Below are the code and all the weights of a small trained network. Each question names an input and a target symbol and asks about switching units off, where a switched-off unit gives its printed mean instead of its output.

import numpy as np


def w(rows, s, z=0):
    codes = np.array(rows[::2]) - 128.0
    scale = np.full(codes.shape[1], s)
    scale[-1] = z or s
    return codes * scale


def norm(h):
    return h / np.sqrt((h * h).mean(-1, keepdims=True) + 1e-5)


def f(y):
    return np.maximum(y, 0)


def softmax(a):
    e = np.exp(a - a.max(-1, keepdims=True))
    return e / e.sum(-1, keepdims=True)


def log_softmax(a):
    a = a - a.max(-1, keepdims=True)
    return a - np.log(np.exp(a).sum(-1, keepdims=True))


def net(x, mask):
    ids = ['ΓΞΠαβζημσψ'.index(c) for c in x.split()]
    T = len(ids)
    res = E[ids] + P[:T]
    u = 0
    for l in range(2):
        q, k, v = (norm(res) @ M[l].T for M in (Q, K, V))
        z = softmax(np.where(np.tri(T) > 0, q @ k.T / 2**0.5, -1e9)) @ v
        res = res + np.where(mask[u], z, O[l][:, -1]) @ O[l][:, :-1]
        u += 1
        y = f(norm(res) @ A[l][:, :-1].T + A[l][:, -1])
        res = res + np.where(mask[u : u + 8], y, B[l][:, -1]) @ B[l][:, :-1]
        u += 8
    return log_softmax(norm(res)[-1] @ U[:, :-1].T + U[:, -1])


Q, K, V, O, A, B = {}, {}, {}, {}, {}, {}
E = w([
[145,131,68,129,150,236,165,207],'Γ',
[79,194,76,54,181,80,120,173],'Ξ',
[160,209,159,114,181,161,162,146],'Π',
[185,138,109,111,130,205,116,136],'α',
[80,123,195,117,153,89,155,188],'β',
[116,194,219,164,191,197,161,160],'ζ',
[194,144,139,118,121,27,145,76],'η',
[98,113,65,111,203,175,178,70],'μ',
[76,5,83,155,149,154,137,136],'σ',
[179,157,159,93,65,191,159,168],'ψ',
],0.014)
P = w([
[66,249,198,116,192,112,214,123],'0',
[124,121,118,154,141,174,88,144],'1',
[146,150,129,97,133,138,110,88],'2',
[98,117,116,112,133,164,186,154],'3',
[136,144,101,164,123,136,128,138],'4',
[145,150,129,100,128,131,114,89],'5',
[119,109,128,90,140,163,180,170],'6',
[143,158,101,170,109,121,134,143],'7',
[148,153,126,93,137,135,116,88],'8',
[135,88,147,78,137,152,172,177],'9',
[146,156,101,172,105,109,138,141],'10',
[141,146,132,100,141,138,113,91],'11',
[151,90,143,75,120,147,173,180],'12',
[154,161,94,169,98,97,144,142],'13',
],0.02)
Q[0] = w([
[29,43,181,146,162,157,24,57],'L0H1',
[146,255,152,22,105,165,200,182],'L0H1',
],0.048)
K[0] = w([
[61,111,150,81,150,252,113,254],'L0H1',
[189,200,170,93,78,66,88,54],'L0H1',
],0.053)
V[0] = w([
[94,141,169,128,75,135,94,60],'L0H1',
[197,149,135,79,168,130,136,254],'L0H1',
],0.0088)
O[0] = w([
[107,150,156,110,83,200,59,124,255],'L0H1',
[193,80,135,142,252,43,232,119,63],'L0H1',
],0.0039,0.0016)
A[0] = w([
[103,78,57,189,96,192,132,161,120],'L0N1',
[175,134,139,97,144,104,43,105,53],'L0N2',
[146,143,82,215,91,77,106,161,163],'L0N3',
[68,112,168,252,120,89,94,183,3],'L0N4',
[86,129,49,161,168,100,69,91,63],'L0N5',
[179,159,115,204,152,178,106,113,154],'L0N6',
[159,80,134,85,86,182,158,145,107],'L0N7',
[88,139,153,135,152,157,148,204,156],'L0N8',
],0.03,0.0056)
B[0] = w([
[84,100,129,207,191,38,90,185,196],'L0N1',
[181,133,92,158,211,99,124,79,197],'L0N2',
[223,119,133,183,112,228,132,179,217],'L0N3',
[248,137,106,183,127,87,92,23,145],'L0N4',
[108,123,24,47,49,149,83,154,157],'L0N5',
[80,209,158,150,131,167,61,96,228],'L0N6',
[250,112,105,98,69,150,116,211,254],'L0N7',
[103,91,161,64,176,127,169,121,230],'L0N8',
],0.025,0.016)
Q[1] = w([
[185,107,3,130,135,113,93,250],'L1H1',
[109,86,153,102,167,93,225,72],'L1H1',
],0.053)
K[1] = w([
[206,110,70,188,64,239,234,87],'L1H1',
[132,135,120,90,190,13,167,4],'L1H1',
],0.043)
V[1] = w([
[105,156,98,179,177,146,250,156],'L1H1',
[115,134,120,177,142,123,115,123],'L1H1',
],0.016)
O[1] = w([
[213,252,101,144,179,43,116,131,42],'L1H1',
[123,106,133,109,63,7,174,163,255],'L1H1',
],0.0042,0.00045)
A[1] = w([
[105,65,155,158,178,97,239,192,171],'L1N1',
[90,122,167,149,115,168,100,182,134],'L1N2',
[71,81,110,111,73,191,164,119,90],'L1N3',
[99,64,115,138,127,131,142,200,118],'L1N4',
[129,99,132,98,155,123,77,169,145],'L1N5',
[108,139,139,199,143,113,130,101,72],'L1N6',
[95,4,113,122,124,146,172,182,2],'L1N7',
[41,116,147,188,111,152,131,148,107],'L1N8',
],0.041,0.0069)
B[1] = w([
[101,211,154,130,255,58,168,247,239],'L1N1',
[216,124,96,155,126,176,181,83,222],'L1N2',
[146,83,157,227,147,83,94,149,147],'L1N3',
[114,188,137,134,174,150,113,33,225],'L1N4',
[53,112,138,157,77,115,181,151,253],'L1N5',
[117,77,193,98,55,124,124,141,172],'L1N6',
[140,12,130,73,209,254,123,177,216],'L1N7',
[188,124,63,35,131,112,153,171,156],'L1N8',
],0.034,0.017)
U = w([
[114,182,162,122,199,94,155,182,190],'Γ',
[81,40,124,106,185,197,106,126,119],'Ξ',
[167,143,134,1,136,195,180,90,4],'Π',
[193,93,150,82,36,102,124,221,100],'α',
[207,83,112,123,161,46,152,49,73],'β',
[92,158,224,118,67,139,95,95,212],'ζ',
[167,217,94,165,168,172,23,116,25],'η',
[89,149,29,110,105,115,133,85,234],'μ',
[96,81,112,209,103,81,72,151,127],'σ',
[99,160,140,203,86,139,227,63,152],'ψ',
],0.0093,0.0031)

Each question gives the input, a string of symbols that net reads in full, and the target symbol t.
The units are the heads (2 rows each of Q, K, V and O) and the neurons (one row each of A and B). Each row of codes is followed by its name. A weight is (code - 128) times the scale printed after its matrix; where a second scale follows, it is the last column's (O, A, B and U).
mask holds one flag per unit, layer by layer, with each layer's heads first. A switched-off unit (its flag False) gives its mean, the last column of its rows in O or B, instead of its output. The means were averaged over made-up inputs and are rounded, as every weight is.
A unit's drop is (log p(t) with every unit on - log p(t) with that unit switched off) / (log p(t) with every unit on - log p(t) with every unit switched off).
The circuit of an input: a set's keep is (log p(t) with only the set's units on - log p(t) with every unit switched off) / (log p(t) with every unit on - log p(t) with every unit switched off). Starting from the 12 units with the biggest drops (on a tie, the unit counted first), units are removed one at a time, each time the one whose removal leaves the highest keep (on an exact tie, the one counted first), for as long as the keep stays at least 0.8.
circuit, biggest first: the units of the circuit, biggest drop first
unit that matters most: the unit with the biggest drop
k most important neurons: the k neurons with the biggest drops, biggest first
k most important neurons of layer l: the k neurons of layer l with the biggest drops, biggest first
drop of u: that unit's drop, to one decimal
input η η μ η α Ξ, target μ: unit that matters most : L0N2
input η σ α α η α η η Ξ, target μ: 2 most important neurons of layer 0 : L0N5, L0N2
input μ η ψ σ Π ψ η, target Ξ: circuit, biggest first : L0N6, L1N7
input μ η η η, target Π: 3 most important neurons : L0N1, L0N6, L0N8
input ψ σ ψ η ζ ψ β η σ η Ξ Γ, target ψ: 2 most important neurons : L0N6, L1N5
input ψ η ψ η, target Ξ: circuit, biggest first : L0N6, L0N2, L1N7
input η ψ η σ ψ η Γ η ζ, target Π: 2 most important neurons of layer 0 : L0N6, L0N7
input Γ η η η, target Π: circuit, biggest first : L0N1, L1N1
input ψ η Γ ψ η ψ μ ψ ψ μ α, target α: 2 most important neurons : L0N6, L0N1
input α α Ξ Ξ Γ β η α β α β η Ξ ζ, target ζ: circuit, biggest first : L0N6, L0N7, L1N6
input α η α ψ η η ψ ψ η ψ Π, target Π: circuit, biggest first : L0N7, L1N8, L0N2, L1N1
input η ζ σ, target Ξ: 4 most important neurons : L0N5, L1N7, L0N6, L0N3
input α ζ η η α ζ μ α η ψ η η μ μ, target μ: 3 most important neurons of layer 0 : L0N5, L0N1, L0N7
input Π μ α η α η, target β: unit that matters most : L0N2
input Π ψ α, target η: 3 most important neurons of layer 0 : L0N2, L0N6, L0N1
input μ η η ψ β β η η Π, target ζ: 3 most important neurons of layer 1 : L1N6, L1N1, L1N7
input α β Γ Γ ψ μ, target σ: 3 most important neurons : L0N5, L1N3, L0N8
input Γ ψ ψ ψ ψ Π η η Π σ μ η η, target α: 2 most important neurons of layer 1 : L1N1, L1N2
input η η η σ Π, target Π: 3 most important neurons : L0N6, L1N8, L0N7
input η Γ η η η σ, target Ξ: 3 most important neurons : L0N6, L0N5, L1N7
input ψ η Γ, target ψ: 4 most important neurons of layer 0 : L0N6, L0N7, L0N1, L0N3
input Ξ Γ Ξ η σ, target σ: 3 most important neurons : L0N4, L0N1, L0N5
input η σ η α μ, target μ: 3 most important neurons : L0N5, L0N1, L1N8
input Γ Π ζ η ψ α η Γ η Π ζ ζ η, target α: 2 most important neurons of layer 0 : L0N8, L0N1
input η η Π, target ζ: 2 most important neurons of layer 0 : L0N7, L0N2
input η η η β α, target α: drop of L0N6 : 1.5
input ψ μ Π η ζ, target ζ: drop of L0N4 : 1.0
